Below is a small trained network, with its code and all its weights. Each question gives an input and a class and asks what happens when units are switched off, that is, made to give their printed mean instead of their output.

import numpy as np


def w(rows, s, z=0):
    codes = np.array(rows[::2]) - 128.0
    scale = np.full(codes.shape[1], s)
    scale[-1] = z or s
    return codes * scale


def norm(h):
    return h / np.sqrt((h * h).mean(-1, keepdims=True) + 1e-5)


def f(y):
    return np.maximum(y, 0)


def log_softmax(a):
    a = a - a.max(-1, keepdims=True)
    return a - np.log(np.exp(a).sum(-1, keepdims=True))


def net(x, mask):
    res = np.array(x, float).reshape(1, 3) / 4 @ E
    u = 0
    for l in range(2):
        y = f(norm(res) @ A[l][:, :-1].T + A[l][:, -1])
        res = res + np.where(mask[u : u + 10], y, B[l][:, -1]) @ B[l][:, :-1]
        u += 10
    return log_softmax(norm(res)[-1] @ U[:, :-1].T + U[:, -1])


A, B = {}, {}
E = w([
[22,72,127,211,159,205,165,127,233],'x0',
[182,108,171,226,255,152,147,84,164],'x1',
[178,136,91,41,203,60,242,14,173],'x2',
],0.0052)
A[0] = w([
[169,214,119,142,163,71,14,123,104,5],'L0N1',
[170,172,99,51,116,90,100,104,59,190],'L0N2',
[134,129,99,2,154,60,198,110,112,32],'L0N3',
[153,227,104,141,129,77,100,163,101,24],'L0N4',
[95,96,83,184,183,140,187,53,208,151],'L0N5',
[167,189,81,143,40,100,50,143,90,87],'L0N6',
[119,130,94,40,164,123,158,121,188,99],'L0N7',
[21,91,126,87,111,187,69,183,162,45],'L0N8',
[145,109,124,182,201,122,209,206,224,96],'L0N9',
[119,127,150,207,99,155,116,162,47,168],'L0N10',
],0.0064,0.0036)
B[0] = w([
[110,71,162,82,149,54,163,211,141,176],'L0N1',
[145,110,101,133,254,73,121,139,73,245],'L0N2',
[119,191,45,91,37,143,50,57,72,228],'L0N3',
[153,135,130,178,234,102,95,165,199,161],'L0N4',
[135,140,238,134,152,127,160,100,184,254],'L0N5',
[119,107,198,147,118,193,188,138,216,221],'L0N6',
[76,146,93,106,112,185,94,55,131,199],'L0N7',
[10,174,108,157,151,44,97,156,107,215],'L0N8',
[149,94,147,182,130,139,138,150,239,206],'L0N9',
[124,210,58,79,45,115,132,77,106,234],'L0N10',
],0.0071,0.0061)
A[1] = w([
[108,112,193,174,146,120,155,75,94,51],'L1N1',
[153,142,159,54,121,91,117,104,56,116],'L1N2',
[109,113,84,168,56,137,90,200,60,133],'L1N3',
[111,85,146,106,173,73,100,166,112,116],'L1N4',
[59,145,166,143,145,169,157,167,141,96],'L1N5',
[83,88,208,158,154,122,194,120,149,58],'L1N6',
[84,106,111,94,108,130,139,88,93,4],'L1N7',
[250,74,180,145,128,215,144,119,171,26],'L1N8',
[186,107,147,134,204,127,128,205,62,47],'L1N9',
[220,85,115,112,114,94,130,204,53,63],'L1N10',
],0.011,0.0034)
B[1] = w([
[109,152,119,144,103,145,172,127,128,170],'L1N1',
[123,78,49,139,151,143,87,198,100,233],'L1N2',
[247,118,175,84,92,94,136,89,55,254],'L1N3',
[171,101,163,148,41,139,144,147,171,193],'L1N4',
[116,175,188,90,99,124,111,130,66,234],'L1N5',
[118,132,34,177,189,118,137,184,89,220],'L1N6',
[133,80,105,102,170,141,110,90,165,170],'L1N7',
[231,77,101,116,97,162,226,112,100,189],'L1N8',
[118,86,155,117,109,123,98,150,169,209],'L1N9',
[71,97,181,185,178,148,120,197,238,212],'L1N10',
],0.011,0.0066)
U = w([
[156,57,159,129,133,98,84,223,226,153],'0',
[18,209,143,182,154,124,152,154,131,82],'1',
[150,190,221,97,37,89,110,119,24,186],'2',
[142,114,6,66,172,111,75,78,65,137],'3',
[58,147,178,54,94,140,120,9,202,4],'4',
[190,122,104,188,154,178,254,90,163,132],'5',
],0.014,0.0022)

Each question gives the input, the list of numbers given to net, and the class t.
The units are the neurons (one row each of A and B). Each row of codes is followed by its name. A weight is (code - 128) times the scale printed after its matrix; where a second scale follows, it is the last column's (A, B and U).
mask holds one flag per neuron, layer by layer. A switched-off neuron (its flag False) gives its mean, the last column of its row in B, instead of its output. The means were averaged over made-up inputs and are rounded, as every weight is.
A unit's drop is (log p(t) with every unit on - log p(t) with that unit switched off) / (log p(t) with every unit on - log p(t) with every unit switched off).
The circuit of an input: a set's keep is (log p(t) with only the set's units on - log p(t) with every unit switched off) / (log p(t) with every unit on - log p(t) with every unit switched off). Starting from the 12 units with the biggest drops (on a tie, the unit counted first), units are removed one at a time, each time the one whose removal leaves the highest keep (on an exact tie, the one counted first), for as long as the keep stays at least 0.8.
circuit, biggest first: the units of the circuit, biggest drop first
most important unit: the unit with the biggest drop
top k neurons: the k neurons with the biggest drops, biggest first
top k neurons in layer l: the k neurons of layer l with the biggest drops, biggest first
drop of u: that unit's drop, to one decimal
input [3,5,-5], class 1: top 2 neurons : L0N3, L1N3
input [2,0,7], class 4: circuit, biggest first : L0N3, L0N5
input [4,-5,4], class 4: top neuron in layer 0 : L0N2
input [-6,-7,-6], class 0: circuit, biggest first : L0N2, L1N10
input [4,-7,6], class 3: top 2 neurons in layer 0 : L0N3, L0N6
input [-1,-5,0], class 3: top 2 neurons in layer 1 : L1N10, L1N9
input [3,-2,3], class 4: top 3 neurons : L0N7, L0N3, L0N6
input [-3,-2,-3], class 0: top 2 neurons : L0N2, L0N7
input [-3,5,7], class 3: top 3 neurons : L0N3, L0N6, L1N10
input [-5,-3,3], class 3: top 3 neurons in layer 0 : L0N3, L0N7, L0N9
input [6,-1,2], class 1: top 2 neurons : L0N8, L1N3
input [4,-6,3], class 4: top 2 neurons in layer 1 : L1N6, L1N2
input [3,3,-2], class 5: top 3 neurons : L0N9, L1N8, L0N5
input [5,0,0], class 1: most important unit : L0N8
input [2,-3,5], class 3: top 2 neurons : L0N3, L0N6
input [-5,-1,2], class 0: top 2 neurons in layer 0 : L0N2, L0N10
input [4,-2,-1], class 1: top 2 neurons in layer 1 : L1N3, L1N6
input [-3,-4,-2], class 0: drop of L0N2 : 2.3
input [-6,-3,5], class 3: drop of L0N3 : 3.5
input [5,6,-2], class 5: drop of L1N8 : 0.3
input [4,-4,6], class 4: top neuron in layer 0 : L0N5
